Below is a small trained network, with its code and all its weights. Each question gives an input and a target symbol and asks what happens when units are switched off, that is, made to give their printed mean instead of their output.

import numpy as np


def w(rows, s, z=0):
    codes = np.array(rows[::2]) - 128.0
    scale = np.full(codes.shape[1], s)
    scale[-1] = z or s
    return codes * scale


def f(y):
    return np.maximum(y, 0)


def softmax(a):
    e = np.exp(a - a.max(-1, keepdims=True))
    return e / e.sum(-1, keepdims=True)


def log_softmax(a):
    a = a - a.max(-1, keepdims=True)
    return a - np.log(np.exp(a).sum(-1, keepdims=True))


def net(x, mask):
    ids = ['βγεζηλμξπστφψω'.index(c) for c in x.split()]
    T = len(ids)
    res = E[ids] + P[:T]
    u = 0
    for l in range(2):
        q, k, v = (res @ M[l].T for M in (Q, K, V))
        z = softmax(np.where(np.tri(T) > 0, q @ k.T / 3**0.5, -1e9)) @ v
        res = res + np.where(mask[u], z, O[l][:, -1]) @ O[l][:, :-1]
        u += 1
        y = f(res @ A[l][:, :-1].T + A[l][:, -1])
        res = res + np.where(mask[u : u + 12], y, B[l][:, -1]) @ B[l][:, :-1]
        u += 12
    return log_softmax(res[-1] @ U[:, :-1].T + U[:, -1])


Q, K, V, O, A, B = {}, {}, {}, {}, {}, {}
E = w([
[121,158,63],'β',
[145,242,58],'γ',
[169,142,119],'ε',
[47,58,60],'ζ',
[157,188,249],'η',
[127,98,97],'λ',
[120,154,23],'μ',
[66,54,125],'ξ',
[169,113,113],'π',
[179,134,95],'σ',
[72,98,144],'τ',
[177,113,148],'φ',
[178,197,78],'ψ',
[105,84,168],'ω',
],0.015)
P = w([
[90,118,255],'0',
[125,111,71],'1',
[149,105,85],'2',
[131,103,88],'3',
[133,104,93],'4',
[135,100,98],'5',
[142,110,94],'6',
[152,102,108],'7',
[143,105,114],'8',
[152,106,121],'9',
[148,112,123],'10',
[136,110,112],'11',
[131,100,114],'12',
[150,114,134],'13',
],0.0074)
Q[0] = w([
[139,121,173],'0.h1',
[149,169,203],'0.h1',
[1,133,102],'0.h1',
],0.016)
K[0] = w([
[184,179,152],'0.h1',
[110,160,254],'0.h1',
[31,132,66],'0.h1',
],0.0075)
V[0] = w([
[89,76,254],'0.h1',
[213,47,151],'0.h1',
[144,85,173],'0.h1',
],0.0087)
O[0] = w([
[96,181,146,2],'0.h1',
[45,183,11,110],'0.h1',
[38,100,111,84],'0.h1',
],0.011,0.0068)
A[0] = w([
[63,125,97,92],'0.n1',
[155,190,208,129],'0.n2',
[91,39,189,171],'0.n3',
[112,12,133,253],'0.n4',
[150,116,43,251],'0.n5',
[174,192,9,184],'0.n6',
[138,228,107,88],'0.n7',
[147,99,215,123],'0.n8',
[215,110,204,33],'0.n9',
[136,205,194,143],'0.n10',
[141,171,182,116],'0.n11',
[175,159,98,129],'0.n12',
],0.011,0.0069)
B[0] = w([
[80,154,155,131],'0.n1',
[121,42,129,139],'0.n2',
[227,216,126,150],'0.n3',
[206,238,185,196],'0.n4',
[185,182,196,252],'0.n5',
[191,161,225,254],'0.n6',
[204,1,154,151],'0.n7',
[156,125,92,139],'0.n8',
[95,128,111,144],'0.n9',
[82,66,60,140],'0.n10',
[136,87,125,134],'0.n11',
[186,181,90,185],'0.n12',
],0.0067,0.014)
Q[1] = w([
[90,130,124],'1.h1',
[111,111,154],'1.h1',
[177,88,252],'1.h1',
],0.017)
K[1] = w([
[202,127,83],'1.h1',
[123,177,92],'1.h1',
[1,15,77],'1.h1',
],0.0093)
V[1] = w([
[12,145,125],'1.h1',
[57,146,118],'1.h1',
[114,11,1],'1.h1',
],0.0092)
O[1] = w([
[93,116,213,1],'1.h1',
[176,126,242,40],'1.h1',
[61,252,108,57],'1.h1',
],0.015,0.0058)
A[1] = w([
[139,135,141,237],'1.n1',
[138,62,139,80],'1.n2',
[186,114,139,238],'1.n3',
[133,178,100,17],'1.n4',
[144,109,75,48],'1.n5',
[168,165,109,228],'1.n6',
[139,137,180,115],'1.n7',
[8,75,109,120],'1.n8',
[84,158,77,41],'1.n9',
[120,99,223,2],'1.n10',
[105,101,154,62],'1.n11',
[75,199,150,71],'1.n12',
],0.015,0.0084)
B[1] = w([
[59,104,102,177],'1.n1',
[176,123,233,163],'1.n2',
[33,101,121,254],'1.n3',
[196,110,211,168],'1.n4',
[181,234,106,164],'1.n5',
[62,95,103,245],'1.n6',
[101,164,165,164],'1.n7',
[170,205,106,131],'1.n8',
[165,84,254,138],'1.n9',
[178,247,107,157],'1.n10',
[130,95,35,130],'1.n11',
[178,41,74,153],'1.n12',
],0.0077,0.033)
U = w([
[52,69,99,167],'β',
[254,189,123,164],'γ',
[1,156,148,211],'ε',
[201,51,155,57],'ζ',
[133,147,142,156],'η',
[132,99,178,129],'λ',
[226,52,86,84],'μ',
[220,135,171,26],'ξ',
[115,144,166,173],'π',
[35,12,148,126],'σ',
[149,141,181,106],'τ',
[96,231,154,67],'φ',
[121,200,31,156],'ψ',
[190,222,172,1],'ω',
],0.0093,0.01)

Each question gives the input, a string of symbols that net reads in full, and the target symbol t.
The units are the heads (3 rows each of Q, K, V and O) and the neurons (one row each of A and B). Each row of codes is followed by its name. A weight is (code - 128) times the scale printed after its matrix; where a second scale follows, it is the last column's (O, A, B and U).
mask holds one flag per unit, layer by layer, with each layer's heads first. A switched-off unit (its flag False) gives its mean, the last column of its rows in O or B, instead of its output. The means were averaged over made-up inputs and are rounded, as every weight is.
A unit's drop is (log p(t) with every unit on - log p(t) with that unit switched off) / (log p(t) with every unit on - log p(t) with every unit switched off).
The circuit of an input: a set's keep is (log p(t) with only the set's units on - log p(t) with every unit switched off) / (log p(t) with every unit on - log p(t) with every unit switched off). Starting from the 12 units with the biggest drops (on a tie, the unit counted first), units are removed one at a time, each time the one whose removal leaves the highest keep (on an exact tie, the one counted first), for as long as the keep stays at least 0.8.
circuit, biggest first: the units of the circuit, biggest drop first
most important unit: the unit with the biggest drop
top k neurons: the k neurons with the biggest drops, biggest first
top k neurons in layer l: the k neurons of layer l with the biggest drops, biggest first
input φ ψ φ ψ γ ξ ψ ε π γ, target φ: top 3 neurons -> 0.n6; 1.n10; 0.n5
input φ ζ ω γ ε ψ π ζ μ, target φ: most important unit -> 0.h1
input ξ τ ω ω γ γ φ ψ, target ξ: top 4 neurons -> 1.n10; 0.n3; 0.n6; 1.n2
input σ ε ψ σ ξ ξ γ ξ ω, target σ: circuit, biggest first -> 0.h1; 1.h1; 1.n3
input γ γ ε, target γ: top 2 neurons in layer 1 -> 1.n4; 1.n3
input ε ψ ψ ζ, target ε: top 2 neurons -> 0.n4; 0.n5
input γ ω γ φ γ, target γ: top 3 neurons -> 1.n4; 0.n2; 0.n10
input μ η γ ψ ω γ φ γ ψ, target ε: top 2 neurons in layer 0 -> 0.n6; 0.n10
input ω ε β ψ ψ μ, target ω: top 3 neurons -> 1.n10; 0.n6; 0.n5
input μ ψ γ φ λ γ ω β ψ, target μ: top 2 neurons -> 0.n4; 1.n5
input ζ ω λ ζ γ γ ψ ζ, target ζ: top 3 neurons -> 1.n2; 0.n3; 1.n6
input φ ψ ψ γ ψ ε ψ γ μ ψ ε ψ, target φ: top 2 neurons in layer 0 -> 0.n6; 0.n5
input μ τ ψ λ γ, target μ: top 3 neurons -> 0.n4; 0.n3; 1.n5
input μ ψ ψ φ γ ψ ψ ψ μ ξ, target μ: circuit, biggest first -> 1.h1
input ω λ λ σ σ, target ω: top 4 neurons in layer 0 -> 0.n6; 0.n5; 0.n10; 0.n1
input γ ψ ψ β ψ ω, target γ: top 2 neurons in layer 0 -> 0.n6; 0.n2
input ψ ξ ψ λ π ε σ ψ β β ψ ψ σ, target ψ: top 2 neurons -> 0.n4; 0.n3
input γ ξ γ π ψ ψ ψ ψ σ γ ψ λ ψ, target γ: top 4 neurons in layer 0 -> 0.n4; 0.n2; 0.n10; 0.n5
input ζ ψ β ψ ψ ω ε ψ ζ γ ω ε ξ, target ζ: top 3 neurons -> 0.n3; 1.n2; 0.n4
input γ ψ ψ ω ε ψ, target γ: top 3 neurons in layer 0 -> 0.n2; 0.n10; 0.n5
input γ σ ζ, target γ: top neuron -> 1.n3
input γ ψ ψ σ, target γ: top 3 neurons -> 1.n4; 0.n2; 0.n10
input ψ σ ξ λ μ μ ψ, target ψ: top 2 neurons -> 0.n4; 1.n2
input μ ξ ψ ψ φ ψ γ ψ σ μ ψ φ ψ, target μ: top 2 neurons -> 0.n4; 0.n3
input ψ ψ σ γ μ μ, target ψ: top 3 neurons in layer 1 -> 1.n2; 1.n6; 1.n5
input σ γ β τ ψ τ, target σ: top 4 neurons in layer 1 -> 1.n3; 1.n5; 1.n10; 1.n4
input γ μ ξ φ γ ψ ψ ω σ ξ ε, target γ: top neuron in layer 1 -> 1.n3
input ω γ ψ ω μ ψ σ γ φ ψ λ, target ω: top 3 neurons in layer 0 -> 0.n5; 0.n6; 0.n10
